Below are the code and all the weights of a small trained network. Each question names an input and a class and asks about switching units off, where a switched-off unit gives its printed mean instead of its output.

import numpy as np


def w(rows, s, z=0):
    codes = np.array(rows[::2]) - 128.0
    scale = np.full(codes.shape[1], s)
    scale[-1] = z or s
    return codes * scale


def f(y):
    return np.maximum(y, 0)


def log_softmax(a):
    a = a - a.max(-1, keepdims=True)
    return a - np.log(np.exp(a).sum(-1, keepdims=True))


def net(x, mask):
    res = np.array(x, float).reshape(1, 7) / 4 @ E
    y = f(res @ A[0][:, :-1].T + A[0][:, -1])
    res = res + np.where(mask, y, B[0][:, -1]) @ B[0][:, :-1]
    return log_softmax(res[-1] @ U[:, :-1].T + U[:, -1])


A, B = {}, {}
E = w([
[197,64,142,212,167,124,254],'x0',
[219,187,191,75,188,29,114],'x1',
[131,129,128,128,129,131,129],'x2',
[224,162,75,82,148,248,124],'x3',
[146,166,84,230,152,93,48],'x4',
[59,201,54,104,210,86,199],'x5',
[126,129,131,128,130,131,129],'x6',
],0.0086)
A[0] = w([
[49,57,212,48,92,80,192,126],'n1',
[132,144,185,122,127,24,128,119],'n2',
[226,177,163,84,164,116,135,108],'n3',
[117,135,110,255,181,75,40,113],'n4',
[189,157,183,80,161,78,136,124],'n5',
[186,160,16,75,185,177,168,103],'n6',
[229,138,99,87,106,215,117,110],'n7',
[207,143,83,240,139,134,189,145],'n8',
[59,199,54,95,185,79,229,43],'n9',
[174,161,198,93,160,69,121,4],'n10',
[188,67,254,135,3,149,86,70],'n11',
[57,199,92,108,131,105,178,52],'n12',
[123,104,175,81,124,152,206,90],'n13',
[146,40,162,191,165,104,190,59],'n14',
[81,163,124,59,71,124,44,103],'n15',
[177,96,154,169,89,140,129,112],'n16',
[165,81,112,168,135,115,189,76],'n17',
[77,147,65,65,100,116,15,67],'n18',
[114,145,226,137,58,155,58,107],'n19',
[32,55,56,185,69,227,164,92],'n20',
],0.0085,0.0028)
B[0] = w([
[76,69,164,44,63,132,23,219],'n1',
[106,147,85,180,65,132,131,201],'n2',
[82,180,85,178,64,189,113,197],'n3',
[46,55,203,3,77,194,25,214],'n4',
[66,175,104,209,115,229,135,199],'n5',
[146,70,113,104,72,57,75,207],'n6',
[103,71,103,90,59,25,81,205],'n7',
[124,180,216,50,138,96,164,208],'n8',
[171,82,62,164,215,111,79,226],'n9',
[118,189,67,199,96,182,143,188],'n10',
[195,96,106,203,219,112,92,230],'n11',
[171,93,101,172,173,98,104,189],'n12',
[148,136,170,63,150,177,134,179],'n13',
[144,171,140,69,122,63,182,203],'n14',
[148,177,167,103,170,83,232,218],'n15',
[183,143,125,126,197,111,139,176],'n16',
[140,141,202,115,128,102,187,179],'n17',
[136,206,195,80,155,79,223,223],'n18',
[132,120,99,144,184,83,157,194],'n19',
[81,175,98,233,92,195,155,254],'n20',
],0.0078,0.011)
U = w([
[140,176,170,89,169,90,227,88],'0',
[96,163,100,210,84,179,150,95],'1',
[170,67,101,169,249,97,106,98],'2',
[113,91,154,47,109,165,83,254],'3',
[109,72,122,112,45,58,98,104],'4',
],0.013,0.0067)

Each question gives the input, the list of numbers given to net, and the class t.
The units are the neurons (one row each of A and B). Each row of codes is followed by its name. A weight is (code - 128) times the scale printed after its matrix; where a second scale follows, it is the last column's (A, B and U).
mask holds one flag per neuron, in row order. A switched-off neuron (its flag False) gives its mean, the last column of its row in B, instead of its output. The means were averaged over made-up inputs and are rounded, as every weight is.
A unit's drop is (log p(t) with every unit on - log p(t) with that unit switched off) / (log p(t) with every unit on - log p(t) with every unit switched off).
The circuit of an input: a set's keep is (log p(t) with only the set's units on - log p(t) with every unit switched off) / (log p(t) with every unit on - log p(t) with every unit switched off). Starting from the 12 units with the biggest drops (on a tie, the unit counted first), units are removed one at a time, each time the one whose removal leaves the highest keep (on an exact tie, the one counted first), for as long as the keep stays at least 0.8.
units of the circuit, in order: the units of the circuit, biggest drop first
top k neurons: the k neurons with the biggest drops, biggest first
drop of u: that unit's drop, to one decimal
input [6,2,2,4,-5,7,-8], class 2: units of the circuit, in order -> (n9)
input [-5,8,3,3,-7,-8,-7], class 1: top 3 neurons -> (n3, n5, n10)
input [-6,0,7,-4,-5,-3,8], class 0: top 3 neurons -> (n15, n4, n18)
input [-5,-3,-2,-1,0,-5,-2], class 0: units of the circuit, in order -> (n18, n15)
input [-8,-1,6,6,-6,-3,1], class 0: top 2 neurons -> (n15, n18)
input [2,7,2,-5,-7,4,-2], class 1: top 2 neurons -> (n5, n10)
input [-2,-7,8,8,-7,1,4], class 4: units of the circuit, in order -> (n7, n6)
input [0,3,-5,5,-4,2,-5], class 4: units of the circuit, in order -> (n6, n7)
input [2,5,8,-4,3,7,-1], class 2: top 2 neurons -> (n9, n20)
input [-5,-3,8,6,8,7,8], class 3: top 3 neurons -> (n4, n11, n6)
input [-7,8,3,-8,-8,7,4], class 1: top 3 neurons -> (n5, n10, n2)
input [0,-2,-2,8,-2,1,6], class 4: top 2 neurons -> (n7, n6)
input [-5,-4,-8,8,3,7,8], class 4: top 3 neurons -> (n6, n11, n7)
input [-5,0,-1,4,-4,-8,0], class 2: units of the circuit, in order -> (n11)
input [-1,-7,5,-6,8,-8,3], class 2: top 2 neurons -> (n11, n19)
input [-8,7,5,6,4,-2,5], class 0: top 3 neurons -> (n18, n15, n20)
input [5,-1,-4,-3,4,-2,-4], class 0: top 3 neurons -> (n1, n14, n8)
input [-7,-3,1,-7,-4,-6,2], class 0: top 2 neurons -> (n15, n18)
input [1,5,1,4,8,1,-4], class 3: top 2 neurons -> (n4, n20)
input [3,-2,-5,7,-4,-4,1], class 4: units of the circuit, in order -> (n7)
input [5,5,-7,-1,8,-5,8], class 3: drop of n4 -> 1.3
input [-6,5,3,7,-5,-2,0], class 4: drop of n7 -> 1.3
input [5,8,-6,-5,2,6,1], class 1: drop of n5 -> 0.1
input [-8,-2,-5,6,2,-4,-3], class 0: drop of n18 -> 0.2
